Below is a small trained network, with its code and all its weights. Each question gives an input and a class and asks what happens when units are switched off, that is, made to give their printed mean instead of their output.

import numpy as np


def w(rows, s, z=0):
    codes = np.array(rows[::2]) - 128.0
    scale = np.full(codes.shape[1], s)
    scale[-1] = z or s
    return codes * scale


def norm(h):
    return h / np.sqrt((h * h).mean(-1, keepdims=True) + 1e-5)


def f(y):
    return y / 2 * (1 + np.tanh(0.7978845608 * (y + 0.044715 * y**3)))


def log_softmax(a):
    a = a - a.max(-1, keepdims=True)
    return a - np.log(np.exp(a).sum(-1, keepdims=True))


def net(x, mask):
    res = np.array(x, float).reshape(1, 2) / 4 @ E
    u = 0
    for l in range(2):
        y = f(norm(res) @ A[l][:, :-1].T + A[l][:, -1])
        res = res + np.where(mask[u : u + 13], y, B[l][:, -1]) @ B[l][:, :-1]
        u += 13
    return log_softmax(norm(res)[-1] @ U[:, :-1].T + U[:, -1])


A, B = {}, {}
E = w([
[211,166,208,73,59,130,213],'x0',
[115,239,149,163,252,152,171],'x1',
],0.0021)
A[0] = w([
[150,77,159,78,69,51,124,111],'0.n1',
[128,137,45,151,132,104,34,79],'0.n2',
[127,137,150,153,201,109,208,154],'0.n3',
[110,187,156,142,197,161,177,68],'0.n4',
[207,132,150,77,148,61,179,2],'0.n5',
[114,162,80,161,112,192,40,94],'0.n6',
[131,171,113,110,137,127,132,203],'0.n7',
[118,104,84,109,168,56,139,26],'0.n8',
[107,145,126,171,168,190,86,134],'0.n9',
[88,31,112,127,97,163,108,216],'0.n10',
[84,156,108,186,113,158,37,176],'0.n11',
[197,123,252,73,123,100,157,9],'0.n12',
[187,96,154,153,99,145,139,77],'0.n13',
],0.003,0.0017)
B[0] = w([
[107,171,33,150,234,112,136,198],'0.n1',
[92,201,245,77,34,169,79,170],'0.n2',
[170,82,38,94,37,78,122,195],'0.n3',
[102,49,35,72,124,51,169,190],'0.n4',
[219,87,186,124,142,235,14,112],'0.n5',
[144,177,243,67,68,128,93,147],'0.n6',
[160,155,37,166,151,73,66,178],'0.n7',
[171,235,218,177,105,101,100,92],'0.n8',
[171,163,147,10,144,98,200,173],'0.n9',
[136,160,73,47,113,5,173,251],'0.n10',
[141,163,203,58,15,88,161,206],'0.n11',
[152,157,158,123,196,185,12,161],'0.n12',
[150,123,86,87,192,175,193,121],'0.n13',
],0.0021,0.0016)
A[1] = w([
[54,94,121,102,151,91,82,87],'1.n1',
[65,192,106,246,197,172,225,57],'1.n2',
[127,77,56,171,203,173,8,52],'1.n3',
[131,23,121,139,77,157,135,113],'1.n4',
[114,67,221,150,92,202,69,2],'1.n5',
[76,123,106,154,131,122,69,69],'1.n6',
[3,159,186,196,162,188,54,106],'1.n7',
[179,133,232,174,101,233,110,205],'1.n8',
[191,139,140,72,66,77,207,72],'1.n9',
[32,107,160,182,126,134,49,61],'1.n10',
[104,40,132,93,44,161,66,139],'1.n11',
[170,133,53,79,132,97,139,125],'1.n12',
[73,46,120,201,160,237,88,101],'1.n13',
],0.0047,0.0021)
B[1] = w([
[198,158,181,119,135,150,136,191],'1.n1',
[103,18,62,188,83,88,179,213],'1.n2',
[48,206,212,86,3,31,165,112],'1.n3',
[98,139,96,180,197,95,196,172],'1.n4',
[157,182,167,100,193,170,99,87],'1.n5',
[171,177,169,64,119,169,124,133],'1.n6',
[222,129,145,103,197,232,71,151],'1.n7',
[146,141,116,103,196,204,47,154],'1.n8',
[85,197,183,91,91,89,70,245],'1.n9',
[185,188,173,63,154,178,69,142],'1.n10',
[135,105,88,192,191,167,175,254],'1.n11',
[154,162,194,90,107,137,105,241],'1.n12',
[128,197,191,80,56,35,133,79],'1.n13',
],0.0047,0.0024)
U = w([
[137,7,16,235,209,6,252,229],'0',
[234,207,187,43,244,234,7,188],'1',
[65,230,241,41,19,12,103,174],'2',
[2,57,233,252,82,194,105,1],'3',
],0.0068,0.0062)

Each question gives the input, the list of numbers given to net, and the class t.
The units are the neurons (one row each of A and B). Each row of codes is followed by its name. A weight is (code - 128) times the scale printed after its matrix; where a second scale follows, it is the last column's (A, B and U).
mask holds one flag per neuron, layer by layer. A switched-off neuron (its flag False) gives its mean, the last column of its row in B, instead of its output. The means were averaged over made-up inputs and are rounded, as every weight is.
A unit's drop is (log p(t) with every unit on - log p(t) with that unit switched off) / (log p(t) with every unit on - log p(t) with every unit switched off).
The circuit of an input: a set's keep is (log p(t) with only the set's units on - log p(t) with every unit switched off) / (log p(t) with every unit on - log p(t) with every unit switched off). Starting from the 12 units with the biggest drops (on a tie, the unit counted first), units are removed one at a time, each time the one whose removal leaves the highest keep (on an exact tie, the one counted first), for as long as the keep stays at least 0.8.
circuit, biggest first: the units of the circuit, biggest drop first
k most important neurons: the k neurons with the biggest drops, biggest first
top k neurons in layer l: the k neurons of layer l with the biggest drops, biggest first
drop when u is switched off: that unit's drop, to one decimal
input [-7,6], class 1: circuit, biggest first => 1.n7
input [1,-3], class 2: circuit, biggest first => 1.n2, 1.n7
input [-4,-1], class 1: 2 most important neurons => 0.n4, 0.n3
input [8,-2], class 1: circuit, biggest first => 1.n8, 0.n12
input [-5,4], class 1: 3 most important neurons => 1.n7, 0.n1, 0.n2
input [1,3], class 2: top 2 neurons in layer 1 => 1.n11, 1.n12
input [6,-7], class 0: 2 most important neurons => 1.n11, 1.n4
input [7,-5], class 1: 2 most important neurons => 0.n12, 1.n8
input [3,1], class 2: top 3 neurons in layer 0 => 0.n11, 0.n2, 0.n6
input [-3,-2], class 2: 3 most important neurons => 0.n10, 0.n11, 0.n12
input [3,-4], class 0: 3 most important neurons => 0.n9, 1.n4, 1.n11
input [6,-5], class 1: top 2 neurons in layer 1 => 1.n8, 1.n2
input [-8,-7], class 1: 2 most important neurons => 1.n10, 1.n2
input [7,7], class 0: top 2 neurons in layer 1 => 1.n2, 1.n7
input [3,2], class 2: 3 most important neurons => 1.n3, 0.n2, 0.n11
input [2,5], class 0: most important neuron => 0.n10
input [4,0], class 1: top 2 neurons in layer 1 => 1.n8, 1.n9
input [-3,-3], class 2: top 3 neurons in layer 1 => 1.n2, 1.n7, 1.n8
input [-1,-2], class 2: drop when 0.n10 is switched off => 1.4
input [1,-2], class 2: drop when 0.n4 is switched off => 0.0
input [1,-1], class 2: most important neuron => 1.n3
input [5,-7], class 0: drop when 1.n11 is switched off => 0.1
input [7,8], class 0: drop when 1.n2 is switched off => 0.6
